Below is a small trained network, with its code and all its weights. Each question gives an input and a target symbol and asks what happens when units are switched off, that is, made to give their printed mean instead of their output.

import numpy as np


def w(rows, s, z=0):
    codes = np.array(rows[::2]) - 128.0
    scale = np.full(codes.shape[1], s)
    scale[-1] = z or s
    return codes * scale


def f(y):
    return y / 2 * (1 + np.tanh(0.7978845608 * (y + 0.044715 * y**3)))


def softmax(a):
    e = np.exp(a - a.max(-1, keepdims=True))
    return e / e.sum(-1, keepdims=True)


def log_softmax(a):
    a = a - a.max(-1, keepdims=True)
    return a - np.log(np.exp(a).sum(-1, keepdims=True))


def net(x, mask):
    ids = ['Φεζμπω'.index(c) for c in x.split()]
    T = len(ids)
    res = E[ids] + P[:T]
    q, k, v = (res @ M[0].T for M in (Q, K, V))
    z = softmax(np.where(np.tri(T) > 0, q @ k.T / 4**0.5, -1e9)) @ v
    res = res + np.where(mask[0], z, O[0][:, -1]) @ O[0][:, :-1]
    y = f(res @ A[0][:, :-1].T + A[0][:, -1])
    res = res + np.where(mask[1:13], y, B[0][:, -1]) @ B[0][:, :-1]
    return log_softmax(res[-1] @ U[:, :-1].T + U[:, -1])


Q, K, V, O, A, B = {}, {}, {}, {}, {}, {}
E = w([
[11,170,187],'Φ',
[146,112,176],'ε',
[94,99,157],'ζ',
[145,156,178],'μ',
[142,2,35],'π',
[220,169,110],'ω',
],0.016)
P = w([
[106,134,253],'0',
[99,129,71],'1',
[108,71,190],'2',
[89,137,74],'3',
[106,71,193],'4',
[87,140,70],'5',
[103,71,197],'6',
[86,140,63],'7',
[102,69,210],'8',
],0.017)
Q[0] = w([
[198,130,229],'h1',
[163,170,56],'h1',
[84,137,123],'h1',
[146,63,246],'h1',
],0.012)
K[0] = w([
[224,161,154],'h1',
[126,98,41],'h1',
[36,162,130],'h1',
[193,218,246],'h1',
],0.011)
V[0] = w([
[9,154,173],'h1',
[59,107,91],'h1',
[128,7,128],'h1',
[159,222,185],'h1',
],0.015)
O[0] = w([
[18,147,121,249],'h1',
[92,94,35,120],'h1',
[121,5,179,158],'h1',
[111,189,121,166],'h1',
],0.015,0.014)
A[0] = w([
[89,100,125,90],'n1',
[103,129,197,25],'n2',
[106,104,143,23],'n3',
[206,186,115,134],'n4',
[164,101,38,100],'n5',
[165,30,192,43],'n6',
[91,135,8,86],'n7',
[124,79,89,255],'n8',
[215,73,48,126],'n9',
[74,135,70,21],'n10',
[63,99,127,60],'n11',
[147,140,173,180],'n12',
],0.014,0.0064)
B[0] = w([
[212,106,182,206],'n1',
[187,104,67,206],'n2',
[254,167,59,161],'n3',
[138,183,162,149],'n4',
[178,135,218,155],'n5',
[113,119,16,201],'n6',
[158,205,133,209],'n7',
[64,169,157,197],'n8',
[92,180,159,171],'n9',
[193,144,104,205],'n10',
[162,68,125,253],'n11',
[107,100,131,164],'n12',
],0.0089,0.025)
U = w([
[117,153,81,147],'Φ',
[15,90,209,254],'ε',
[173,95,149,39],'ζ',
[6,163,107,142],'μ',
[108,113,73,91],'π',
[98,159,152,24],'ω',
],0.012,0.0069)

Each question gives the input, a string of symbols that net reads in full, and the target symbol t.
The units are the heads (4 rows each of Q, K, V and O) and the neurons (one row each of A and B). Each row of codes is followed by its name. A weight is (code - 128) times the scale printed after its matrix; where a second scale follows, it is the last column's (O, A, B and U).
mask holds one flag per unit, heads first, then neurons. A switched-off unit (its flag False) gives its mean, the last column of its rows in O or B, instead of its output. The means were averaged over made-up inputs and are rounded, as every weight is.
A unit's drop is (log p(t) with every unit on - log p(t) with that unit switched off) / (log p(t) with every unit on - log p(t) with every unit switched off).
The circuit of an input: a set's keep is (log p(t) with only the set's units on - log p(t) with every unit switched off) / (log p(t) with every unit on - log p(t) with every unit switched off). Starting from the 12 units with the biggest drops (on a tie, the unit counted first), units are removed one at a time, each time the one whose removal leaves the highest keep (on an exact tie, the one counted first), for as long as the keep stays at least 0.8.
units of the circuit, in order: the units of the circuit, biggest drop first
k most important neurons: the k neurons with the biggest drops, biggest first
drop of u: that unit's drop, to one decimal
input ε ε ε ζ μ ω π ε, target π: units of the circuit, in order	n6; h1
input Φ ε ε ε π, target Φ: units of the circuit, in order	h1; n10; n7
input Φ ζ ε ε ζ ω ε ε ε, target Φ: 2 most important neurons	n10; n7
input ω ε Φ ζ π ε, target π: 3 most important neurons	n6; n3; n8
input π Φ ε Φ ζ, target π: units of the circuit, in order	n6; h1
input μ μ μ ω ε ε ω, target μ: units of the circuit, in order	h1; n1; n10
input μ ζ π, target μ: most important neuron	n1
input π ε ζ ε ω ε ζ, target π: 2 most important neurons	n6; n1
input μ ε ω ω ω, target μ: units of the circuit, in order	n1; n11; n10
input ζ ζ ζ ε ε ω, target ω: drop of h1	0.6
input ζ μ ζ, target ζ: drop of n3	0.2
input Φ ε ζ, target Φ: drop of h1	1.8
input ω ζ μ ω ε ε ε, target ω: drop of n4	0.2
input ε ω π, target ε: most important neuron	n6
